Each name stands for a flat space through zero: a line, a plane or more. A row that begins with a name and a colon came from that space; any other row is followed by the name of the space it lies nearest, among the names in its block.
hz_tl: [  5  18   6   7  19  19 -17 -16  -7  -1  -6   4 -37   4 -21  16  39  31
 -14   5  -2   4 -26  -7]
rc_qb: [-22   6  34   5   4  -5 -17 -10  -1   1  -5 -20 -21 -22 -21  53  25   0
  19 -28 -14   7 -15   3]
rc_qb: [-31  14  42  16  25  35  -5  28 -11  -7 -24 -10 -72  22 -28  70  39 -52
  23   2   9  -2 -14   5]
rc_qb: [-12  24 -10  -4 -22   5  25  21 -12   5   6  15  21  -2   5   4 -17 -37
 -13  16  -8  16 -18   0]
hz_tl: [-28  28  -9 -40 -35  23 -47  10  -6  -3 -15  48   8  28 -16 -19 -16  -8
  -6   8 -37 -26  19 -10]
lt_dh: [-17  27  11  21   3  33 -15   1  19   1 -27   5  -7  40 -18   2   6  -4
 -24  31  26 -35  -6  -1]
lt_dh: [-19  14  17  10 -44  14  20  -5 -17   4  10  -4 -19  51   3  -4  -5 -80
  13 -21 -57 -27  18  29]
hz_tl: [-34   3 -15  -1   2  -1 -24   3 -11 -13 -14  34  -5  -3   8 -20 -26   8
 -17  41 -27  -9  13  -6]
gs_qm: [  9 -28 -11 -38 -19 -40   9  18   5  -5  30  -5  30 -36  30 -41 -51 -15
  48 -67 -33  30  23  -8]
hz_tl: [-44  -2  24  58  27  -7  38 -12 -15 -16  -5 -16 -30 -11  23  23  -2 -15
 -10  13 -13  -1 -12  16]
lt_dh: [ -4   8   0  12   4  14   1   5   7   1 -16   2   3  24  -4   9   4  -4
 -20  39  25 -15  -4   4]
gs_qm: [-58   4  27 -15  21  15  -4  55  16 -35 -32   9 -18  37  24   7 -38 -31
  31 -10  10 -14   9 -10]
lt_dh: [  9  -5  -1  -2  21  -1  -3  -6  10  -8  -9  -5   4  10   7   3  10  43
 -11  13  28  -3 -11  -5]
mp_gr: [  4  30  -5   9 -12  28 -51  -6  34  18 -15  13   8   1 -44 -40  -9   9
 -17   2  16 -28   5 -21]
lt_dh: [ 22 -12   5   2  -7  -3   7 -40   4  -3  -1 -20   9  59  16   2  26  37
 -17  12   1 -34   3  24]
rc_qb: [-16  11   7 -14   7   7 -19  19  -4  -3  -3  13 -18 -26 -16  11   1  -7
  17 -21  -8  17  -6 -17]
hz_tl: [ 61 -11 -26   9   6   9   3 -28 -20  22  17   1 -19  -9 -25  -3  52  22
 -19  19  16   8   2   3]
rc_qb: [ 19 -34 -21 -19  -2 -23  14   1   5  -1   4   4  53 -14  25 -16 -15  31
   1   4  34  -5  32   1]
gs_qm: [ 37 -30 -13 -24 -20 -30  14  -5  -2  11  24 -16  31 -15  12  -4  -4  -1
  20 -22  -3  15  16  10]
hz_tl: [ 19   3  -7  -3  17   5 -10  -5   3   2   0   2  -6 -14 -12   0  18  35
  -9   3  19  12 -15 -13]
mp_gr: [ 11  11 -11   9 -21   5  26   3  15   8  11   2  35  10  11 -49 -28 -17
  -8 -17  10 -12   8  -1]
hz_tl: [  0  14  10  -8 -15   3 -21 -26  -3   0   5  -4 -18  22 -10   0  15  11
   1 -20 -43  -8 -11   5]
gs_qm: [ 15   2 -16 -16 -16  26  -1  26  -1   8 -16  17  10  54  -8   8   5 -36
 -14  58  33 -23  17   9]
mp_gr: [  5  21   0  27  22  12  -7 -22  14   2  -1   3  -4 -21 -13 -27  10  51
 -23 -15  16  -2 -21 -19]
rc_qb: [-29   9   3  15   3 -10 -10 -39   7 -14  -9   9  23   0  18 -21 -10  66
 -30   4 -17 -25  -3  -1]
lt_dh: [-47 -17   6   2  37   0  -3  25 -10 -35 -20  22 -34   1  30  -9 -26   3
  15   7 -10  -5  21  -8]
mp_gr: [  7  -4  -5 -11  28  -8  -5  10 -17 -13   7  -1 -48 -10   5  14  11   9
   8   9 -24  43 -33  -8]
rc_qb: [ -6  25  12  28 -16   0   3 -34   1   7   7 -18 -11  19  -6   3   7  -6
 -22   6 -38  -6 -31  15]
lt_dh: [-21  -7   9  11   0  -3 -23 -29   2  -9 -10   3  -6  12   4 -12  -2  26
  -5   0 -23 -33  22   7]
lt_dh: [-90   0  22  20  21   8  -5  18  -6 -26 -33  40  10 -44  12   5 -28   9
   7 -14  12 -34  45 -14]
lt_dh: [  7  15   9   0 -41  -1   4 -20  -2  22  20  -8  21 -17 -20   0   7 -23
   8 -47 -26  -4   4   8]
rc_qb: [  6   9 -21  12 -10  -7 -17 -11  -1  15   7  10   6 -32 -15 -23 -14   0
 -21  25 -17  12  -7  -7]
hz_tl: [ 31   3  -5  -6 -12  16  11  19   4  15   8  -6  -3  15 -16  -5   8 -41
  12 -10  19   4   4   0]
rc_qb: [ 35 -13  -7 -14 -18 -16   8  -4   0  15  22 -19  11  -9  -3   1   4 -16
  16 -19  -8  18   0   7]
mp_gr: [-41   6  34  16 -11  -1 -33 -17  26   0 -22 -15  12   4 -15  17  -9   2
   7 -14  -5 -40  15   7]
gs_qm: [  0  27   0  19 -11  12  23 -16 -16  11  18  10   1 -26 -11  -9  15  -1
 -14 -31 -16   9 -16  -4]
hz_tl: [ 20  31   6 -18   5  40   0  50  24  10  -7   2  -4  12 -31   2   7 -31
  15 -26  54  14 -21 -26]
mp_gr: [-13  16   8  17 -17   2  17   8  20   6   0 -11  26   8   4 -14 -28 -31
  -4  -8   6  -9  -5   3]
lt_dh: [ 29  37   4  22 -49  15   7 -30  14  35   7 -30  22  54 -29  18  21 -39
 -38  38  -4 -18 -36  28]
mp_gr: [ 12 -11   5  17  25   1   6 -29   2  -4   2  -5  -5 -16   2 -11  26  56
  -4 -29  20 -11   8  -5]
lt_dh: [-38  -5  17   7   6 -14  35   0 -10 -18  -3  -1  22  -9  34  22  -9  11
   1 -14   0  -3   1   9]
mp_gr: [-22 -14  21  15  33 -14   4   9   8 -20  -9 -23 -30   0  19  17 -10   1
  17  -2  -1  12 -14   1]
gs_qm: [-15  -3  23  43  49  16  -1   9   1 -16 -15 -22 -86  21  -3  12  12 -25
  11  14  -3   4 -17   2]
gs_qm: [  6 -18 -12 -11  33  23 -34  39  24 -13 -37  11 -23  51  -2 -12 -12  -3
   0  64  54 -24  23 -10]
hz_tl: [ 19  -3  17  28  23  -9  14   7  20  -2  13 -52 -53  17   6  -7 -10 -38
  22 -16 -16  30 -39   5]
rc_qb: [-11  14   4  19 -15  -9   3 -27 -12   9   5  -6   5 -11  -6  23   9  -1
 -23  22 -27   5 -22  13]
gs_qm: [  3  21   2  16 -19  21  55   1 -27   3  16   3 -10  35  11   4  16 -47
 -12  -4 -15  -1 -12  18]
mp_gr: [-28 -20  29  -5   6 -26  -1 -14 -11 -17   0 -22 -19  -1  18  42   8   5
  27 -23 -37   3   1  17]
gs_qm: [ 11 -22  -6 -10  -6 -27 -15  -7   3   3   9 -15   1 -12   4  -3 -14  -3
  14   1 -23  12   6   6]
rc_qb: [  3  17   6  -7 -17  -7 -17   3   3  16  15  -9  -5 -38 -26   8  -4 -23
  16 -32 -28  30 -21  -9]
hz_tl: [-20  27   3  10  18   7  12  25  24  -7  -4   8  21 -34   4 -26 -31  15
  -4 -28  30  18 -27 -30]
mp_gr: [ 20   1 -17 -14 -20   6   2  -9 -11  10  10  18  19   1  -6 -14  11   8
  -8  -3   0  -8  17   1]
gs_qm: [ 32 -19  13  23   3 -12  37 -26 -18  10  20 -42 -26  10   2  42  44 -17
   6  -3  -5  12 -14  30]
mp_gr: [-11   7   3  -8   2 -15   7  -2 -15 -11  12  -3 -19  -6  16   7  -6   1
   4  -8 -45  31 -31   1]
gs_qm: [ 15 -18  -1  -4   7 -12  -9  -3   6   3   2 -13  -2 -10  -3   5   3   9
  10  -1   8   6   6   1]
[ 26 -23  -3 -26  -9  -7  -3  14   7  11   0 -10  25  -1  -8  23  10  -9
  18   0  34   0  20   5] -> gs_qm
[-19  -2  -9  37  49  22   7  19 -22 -10 -24  22 -47 -13  -5  23  18  -3
 -26  73  34   5  -4  -6] -> hz_tl
[ 37  13  19   9   4  12 -28 -21  16  23  11 -30 -34 -22 -51  13  43   8
  18 -51   2  14 -24 -10] -> mp_gr
[ -2  15   6  18   2   1  13  20  26   1   4 -21  -4   7   5 -25 -34 -36
   7 -12   2  13 -23  -6] -> mp_gr
[  2  -6   5 -33   2  -2 -32  33  22  -8 -12 -10 -15  32  -1   4 -21 -22
  26   7  -3   8  -5  -5] -> hz_tl
[ -5   6 -11 -18 -11  -1  29   0 -11 -14   6  18  27  28  35 -19 -11  17
 -14  -2  -9  -5  -2   3] -> rc_qb
[  5  28 -39   0 -12  23  19  18 -17  -1   7  41  -2  29  14 -55 -27 -26
 -36  45 -18   6 -12  -8] -> rc_qb
[ 42  -8 -30 -14  20   9  -8  15  -1  -1  10  14 -28   4  -1 -48  -2   9
   3   3   6  20   1 -19] -> mp_gr
[-29  11  21   6   9  12  11  -5   0 -20 -14   1  -7  37  18   9   6  18
  -6  -9  -1 -23  -6   5] -> rc_qb
[  3 -19  -9 -27 -18 -40   0 -12 -17  11  17   2  47 -67   1  35   4  25
   6  -9  -9  29   3   2] -> rc_qb
[ -4  28   4   6   4  32 -20  21  16   8 -15  12 -11   2 -32  -7   1 -16
  -4   2  26  -7  -7 -18] -> lt_dh
[  6  24 -13  21 -17  -3  54  -4  12   1  25  -1  40   2  32 -69 -42  -6
 -18 -35  -7   5 -17  -5] -> mp_gr
[  2   0  12  15   2   6  27  -3 -12  -2   3 -15 -21  26   7  23  18 -24
   0   6  -4  -1 -10  17] -> gs_qm
[-30   9  13 -10  -9   0  19  -9  -1 -18 -16   4  36  46  30  26   2  28
 -22  20   8 -27  -7  15] -> gs_qm
[  8  13  -9  16  23  -1   4   2  15  -1   6  -1  -3 -31   0 -33 -15  27
 -11 -11  12  25 -29 -23] -> hz_tl
[-11   7   1   6   6  -9 -26  -5   6   3   6   5 -10 -54 -17 -20 -15  12
  10 -31 -23  18  -5 -20] -> gs_qm
[-16  11  14  19 -20 -12  -4 -29 -16   9   7 -16 -16  -2 -11  36  13 -22
 -10  17 -51   6 -22  22] -> gs_qm
[  9 -15  -3  16  35  -2  13   5  11 -14   0  -9 -19   0  20 -30 -10  21
   5 -10  19   5   0  -9] -> mp_gr
[ 18 -22  14   9  18   7  -9   9  16   4  -8 -25 -26  12 -14  11  15 -17
  25  -8  31 -11  18   4] -> rc_qb
[ 28  -3 -10 -22 -25  -1   9   7 -13  14  18  -1   4   5  -8   7  11 -32
  12 -10 -12  14   3   8] -> mp_gr
[ 42 -17 -10 -22 -17 -15  10 -16  -8  13  26 -10  19 -15  -1  -4  19  14
  15 -38  -3  13  10   4] -> lt_dh
[ 27 -44  -6  23  32   0 -24  -2  15   9 -16 -16 -22  -8 -18   3  16   6
   7  36  52 -20  40   3] -> rc_qb
[  2  -9   4  16  31  20 -32  13  14  -1 -19   1 -44  -1 -24  -9   6  -5
  11  11  25 -12  17 -13] -> rc_qb
[ 53 -26 -15 -30 -25 -22  25  10  19  13  27 -24  46   7  18 -32 -20 -14
  27 -41  18  11  17   5] -> rc_qb

Each name stands for a flat space through zero: a line, a plane or more. A row that begins with a name and a colon came from that space; any other row is followed by the name of the space it lies nearest, among the names in its block.
dtcr: [-41  27  10   8  25  28 -12  -1   3  15 -25  -9  30  22   1  22  14 -34
 -10  -3 -22  -6 -10  18]
zsng: [  1   9 -18  10  -8  20  18   5 -23  22  17   0  -2  19   8  -3  -1 -16
  26   9  -1  10  10 -11]
zsng: [ 22  11  -5 -38  60   5 -26 -52 -26 -27   0 -15 -23   0 -15  28 -55 -67
 -25  38 -12   1   6  31]
pnql: [ 10  -7   6  -9  34 -24   9  -6  18   2 -52 -34  16   2   8  26  17 -15
   2  -6   8 -35   7 -22]
dtcr: [-19 -18 -36   6  18  -1   6  16 -18  66 -21 -37  36 -42  -6   7  63  14
  14  25  13 -33   5   6]
slqp: [-24   5  17 -13   1 -30 -16  15  20 -49  -5  14 -33   0  19 -32  -7   0
  -8 -26  30  -9 -11 -14]
pgnz: [-44  37  13 -19  13 -46 -10  -2  12  -2 -51  -4 -21  28  50  35   8 -43
   4 -41  32 -48   4 -29]
zsng: [ 12   7  -6  -7  15  10   4  11  -3 -18  12  -9 -23 -13  24  22  -3 -36
   5  11  -6   0 -23   5]
zsng: [  5  10   3 -16   9  -4 -16  -4   7 -21   7   3 -24 -16   9  29 -13 -23
 -16   0  -3  -1 -25  23]
pnql: [ 32  -6  11   1 -40   2  -6 -22  14  12  14  28  17  21 -32  34  -9  26
   4 -10 -21  21 -13   9]
slqp: [ 33 -16 -19 -11 -18 -13  -3 -22 -21  27  22   4  -8 -32 -17  19 -11  24
  -6  20   1   3  12  19]
pnql: [ 39  -6  -1  13 -31 -16  34 -14  10  32 -15  -5  11  22  -2  23 -11  29
  12 -20   1  -1  32 -26]
zsng: [ 47 -33  -6   3  -8  17  23  17  -7 -34  35  12  -2  27 -11 -42   4  -2
  57  20  -1  26 -13 -49]
pqsd: [-29   7   9  20   8  22  -2  18  17  -9  -2  -7   8 -20  -5 -28  -2  19
 -36  -7 -10  12  -2  31]
dtcr: [-31   0  29  -4 -12   2 -31  14   1 -50  23  37  -9   2   3 -42   5   8
  -8  -5  -6  12 -22  -1]
dtcr: [  0  -7 -22  -5  11 -16   6   3 -15  18  -2 -22 -17 -44  11  -5   1  10
 -14  13  19 -16  19  11]
pqsd: [ 10  -4  -5  -7  -8 -14  -7   2  19 -11   7   4 -19 -19  -9   2 -11  16
 -13 -11  15   4 -14  17]
pgnz: [ -2  -6  -5 -10 -15 -24  -7  17  13  -8   4  11 -17  -8  10   3  19   7
  17 -14  25 -11 -24 -13]
zsng: [  8   9 -20   8  -1  13  14  10  29   2   3  -5  -9  21 -19  -2 -16  -4
  12 -19  20  20 -18  10]
slqp: [-22   5  18   4 -17  -2 -12  25  22  -6  -6  14  10  -1  18  22  39   1
   6 -19  -8 -10 -38  -3]
pqsd: [ 21  -1 -17 -22   4 -18 -10 -28  -3   6   2   4 -13  13 -24  16 -23 -11
   9   3  19   0   1   4]
pgnz: [ 29   1  27 -12  25  -9  -3 -33  31 -36 -32  -5   9  40 -23  18 -36 -18
 -12 -15 -11   3   2  -9]
dtcr: [-77  19  12   1 -26   3 -43   6 -40 -10  39  48 -17 -10   6 -66  -4  20
 -24   2   4  13  13  22]
pqsd: [ 12   9  12   5 -19  -7  11 -17  -8   1   1  11  -8  21   9   3 -29   6
  -5 -11  -6   7  30 -13]
pgnz: [ 12 -28  12   0   9  -7  -5   3  30 -16 -19  -5  30   1 -33 -18  19  28
   1  -4   1  -2 -12  -9]
pgnz: [-24  30   7 -18   6 -56   0 -16  15   5 -51  -6 -26  29  33  25 -16 -21
  -4 -45  42 -41  27 -27]
pqsd: [-15   0   1   7  37  49 -13  -8 -18   3   4 -12  37  -1 -27  -8   6 -23
 -13  37 -38  15  -6  31]
pnql: [ 10 -23   6 -14 -22 -34 -13 -10   0 -26  14  28 -14   5 -22 -47 -14  38
   6  -7  26   6  13 -20]
pgnz: [ -7 -15   6  27 -16  19  19  44  10  -1   8  -4  17 -21  17 -23  41  28
   9  -1 -12   4 -14 -13]
pnql: [  2   8  -7  -9  13  -4   4   4  -9  -3   0 -11 -19 -10  27  20   2 -29
   5   7   3 -12  -6  -4]
slqp: [  5   3 -22 -18  -9   0 -12  11  -5 -19  36  23 -34  14  -1  -5  -3 -28
  38   3  25  13 -38  -6]
slqp: [-12  15 -13  -2  -5 -42  19 -26 -18  40 -32 -14 -14  16  14  -9 -27  12
  -5 -20  38 -26  71 -24]
pgnz: [-46   4   4   7  50  34 -17  -2   4   9 -37 -18  59  33 -37 -25  28 -24
   3  11 -12  -5  -5   7]
zsng: [-13 -11  34  11 -21  -4 -12  30  54 -24 -16  18  30   7  -7   6  45  31
   2 -34 -10  -2 -49  -8]
dtcr: [  3  20  12   2 -24   7  -5 -25  15 -10   8  33  -1  66 -28  -4 -44  -2
   7 -28  -1  30   3  -1]
slqp: [-28   9  12  -5   6 -35  -7  14  22 -33 -17  -4 -36 -27  26 -28 -16  16
 -36 -29  32 -16  10   4]
pqsd: [-14  43 -23  -7  34  29  -8 -40 -15  26  -7 -11  -3  40 -24  29 -52 -58
 -12   6  -3  14  13  40]
pnql: [  9  14   2  35 -49  29  25  -8   2  54   9  12  30  27 -12  26  -9  33
  -1 -16 -30  26  21  11]
pgnz: [ -2  10   1  16 -22   6  25  31 -12 -28  34   8 -48 -16  49 -36 -22   4
  -4  -6   6  16  14 -13]
pgnz: [-10 -25 -14  20 -34   4  10  48  -7  22  28   4   6 -52  16 -25  56  48
  14   9   4  -2 -16  -3]
pqsd: [ -9   2  13  -5   9  -7 -12 -20  11 -15 -16   7  10  27 -26 -20 -21   5
 -11 -12   5   5  13   0]
pnql: [ 28   7  -2 -17  10  -1 -10 -42   4 -10   2   8  -7  32 -34  18 -49 -19
  -5   1  -1  17   4  14]
pnql: [-10  32  -1  -3 -27 -10   6  12   4 -19  20  24 -51  28  40   8 -25 -27
  16 -31  22   7 -11 -15]
zsng: [-17  -4   7  -9  -4 -15 -26 -23 -10  -1   2  16   4  -7 -27 -27 -16  27
 -26   2   5   2  21  17]
pqsd: [-13   1  -6  10  -1 -14   9   2   7  13 -13 -13  -6 -22  -1 -24 -12  32
 -28 -13  19  -5  30  11]
dtcr: [-14   0 -30 -14  20 -25 -10 -10   3  20 -14 -18 -15 -27 -21 -13 -12  11
 -19  -2  42 -13  13  27]
pgnz: [-14  16  30  -7  19  -1  -8   4  -2 -40 -10   0 -15   1  42  12  -4 -37
 -15  -2 -19 -13  -6 -10]
dtcr: [ 17 -24 -21   2  25 -12  24  13   1  20 -26 -41  12 -25   3  -3  29   6
  14  13  17 -25  12 -19]
slqp: [  5   9  26  11  -2  13  11 -17 -12   3 -12   1  20  27  12  15 -11  -9
  -7   1 -35   1  27 -15]
zsng: [ 10 -22  22 -18 -33 -14 -29  -5 -30 -34  44  46 -14 -13   5 -20   7  18
   8  20 -16   8 -10 -15]
pqsd: [-26  -1  13   8  -3  -8  -7   1  21 -15 -13  11  10  20 -23 -50 -10  30
 -12 -24  17   7  13  -4]
pnql: [ -3   0   0  -7  32  -4  -1 -12   0   2 -28 -22  12   1  -4   6   0 -16
  -8   7   1 -16  12  -1]
dtcr: [-27  12  -7  -4   4  -2  -5  -8 -39   9   7   6 -10  11  13 -28  -8 -15
   6  12   9  -5  31 -12]
zsng: [ 14  -8  11  -3  16  12  -8  -5  37 -28 -12   3  21  35 -39  -1  -4  -8
  10 -10  -5  15 -30  -1]
slqp: [ 24  -6  13  10  31   7  19 -12   3 -25 -10 -36 -14 -49   7 -18 -50  18
 -69  14 -20   8  43  31]
pnql: [-31  19   1  -7   8 -24   2   5 -14  -9 -13  -2 -29  10  37 -20  -8 -20
   2 -14  28 -21  24 -24]
slqp: [-38  17 -19  -7   5 -25  -6  28  20 -12  -5  -3 -42 -15  20 -25   0  -4
  -3 -29  54 -13 -14   6]
pgnz: [-14  13 -21  -8   8 -18  -3 -33 -21  35 -13  -7  -7   8 -17 -10 -32   4
 -13  -1  26  -7  47  11]
dtcr: [  8  -2 -12   0  15  -2   9  -5  12  18 -21 -20  13   7 -14  13   4  -4
   6  -3   9  -7   2   0]
slqp: [ -4   9   9  13  -6  20   3   2  -1  15   0  -3  16  -7   9  26   8  -1
 -14   3 -29   3  -3  17]
pnql: [-23  20  -5  31 -11  22  31  39  19   9  -4 -11  -4  12  29 -11   9  -2
   8 -26   6   8  -4  -7]
pqsd: [-16  -9   6  -5   6 -28   2  20  11  -4 -29  -8   6   0  22  -5  40   0
  20 -13  20 -32  -5 -36]
pqsd: [-27   4 -10   7  28   3   7  12  -8  24 -27 -30  15 -17  15  -2  25 -10
  -5   8   5 -24  14   1]
dtcr: [ -1 -32   4 -25  18 -25 -18  16 -15 -46   9   8 -13 -14   9 -45  31  -8
  30  22  21 -18 -16 -41]
slqp: [-22  -4  21  10  13  18 -16 -11  -1  -4 -11   1  35  -2 -26 -24   0  19
 -32   8 -26   7  14  21]
zsng: [-26  18  -8  -6  13   0 -16  -3  -4   1   3  -4 -20 -25   2  -1 -17  -7
 -33   0   9  -1   0  38]
[ 30 -26 -17   5  -5  15   7   0   0  39   2  -9  42  -6 -30  31  40  13
  28  22 -17   0 -20   1] -> slqp
[-40   1  12   0  -8 -21 -10  18 -16   8 -12   4   4 -19  36 -10  40   9
   0  -3   5 -30   9 -19] -> pnql
[  3   1  -1  26 -38   3  35  -5 -38  34  12   8   4  21  18 -33 -14  31
  12   0  -6   9  66 -34] -> pqsd
[ 14   6  -4   5 -16  27   5  -1 -13  21  18  11  15  23   2  39  16 -23
  30  12 -27  11 -21  -4] -> slqp
[ 36 -35  -3  -8 -24 -16   7  11 -19 -13  29  15  -9 -13   8 -17  22  19
  37  19   4  -1  -5 -39] -> dtcr
[-23  28 -19  17  19  28  18  34  23  12 -10 -28  -9  -7  24  21  10 -32
  -2 -13   6   0 -27  23] -> zsng
[ 36 -21 -19   3 -22 -19  23   2  -5  17  14  -7 -16 -28  -1  -7  -8  38
   4   4  17   2  21  -7] -> dtcr
[-12  23   0  22 -31  10  23  -8 -38  21  23  10 -23   1  30 -26 -43  17
 -22  -2  -8  17  62   2] -> dtcr
[-30  24 -26   3  12  -2   8   3  -1  31 -17 -16  -9  11   5  -1  -6 -16
   3 -14  30 -10  14   8] -> pqsd
[ 20   2 -24   4  11  37  13  -9 -22  16  20  -5   9  29 -18   3 -11 -32
  31  26 -12  22  -1  -1] -> slqp
[  8  -6  -4  16   1  19  16   8  29   2 -10  -5  25  34 -30 -15   2   9
  18 -14   3  17  -9  -9] -> pgnz
[-31  17 -10   5  22  43 -12   9  -4  15  -1  -1  30  33 -15  12  26 -45
  25  11 -15   7 -34  12] -> pgnz
[-33   2  -8 -12  36 -16  -9   0 -14 -13 -18 -15 -12  -2   4 -45  -3 -16
  -3   6  31 -18  22 -11] -> dtcr
[ 54 -37  -4 -18  24 -31  22  13   4 -41  -5 -27 -27 -34  24  -8   6  -5
  17  18  18 -20  -1 -41] -> dtcr
[ 22  -1  22 -19 -36 -61  -1 -30   1  18 -30  17  -1  23  23  55   7  12
  15 -28   8 -36  22 -45] -> pnql
[  2   1  29  -6  -2  -9 -11  -1  31 -68   4  25 -20  31 -11 -41 -36   5
  -9 -26   9  20 -10 -13] -> dtcr
[-36  25 -11  -1  15  17 -17   1  -8   5   9  -1 -14 -13   2  -1 -13 -20
 -25   4   2   6  -7  41] -> zsng
[ -3   4  13  10 -29  20 -13  11  28  -6  17  28  14  14 -18  16  11  13
   3 -17 -18  23 -43  18] -> pnql
[ -5   2   2 -15 -16 -27 -17 -17 -13  -7  12  19 -26 -12   1 -11 -23  16
 -17  -4  16  -2  17   7] -> slqp
[  1   0  33  -2  11 -13   0   1  11 -29 -24  -7   1  -6  28  11   3  -5
 -19  -8 -16 -17   5 -15] -> pgnz
[-11 -13  23 -56   9 -58 -63 -29 -24 -35  -2  31 -17 -21   8  18  18 -17
  -3  16   9 -39 -19 -11] -> pnql
[ -8   7  10  -3 -33  -1 -19  20  11  -3  22  25 -10 -24  21  41  28   3
  -2  -9 -14  -1 -48  19] -> slqp
[ 41  -9 -18 -17  -8 -15  13 -12 -46  -5  36   1 -46 -24  29   4 -26 -15
  13  31   6   0  23 -16] -> zsng
[ -7  13  20 -23  19 -32 -18 -24  10 -10 -39  -4  -1  15  12  40  -3 -27
 -10 -15   4 -31   1  -9] -> pgnz
[ 50 -17   4  -3  -9  -9  15 -21 -12   7   5  -9  -3 -25   4  28 -17  17
 -15  17 -21   0  23   0] -> slqp
[ 27   8 -15  -2 -29   1  15 -32 -28  31  17  21  -2  58 -13  12 -29 -10
  40   0   3  16  28 -27] -> dtcr
[ 20 -22 -10  -8  11  -7 -10 -42 -18  24  -3  -8  20 -19 -52 -15 -25  34
 -28  25  -2   5  40  26] -> pgnz
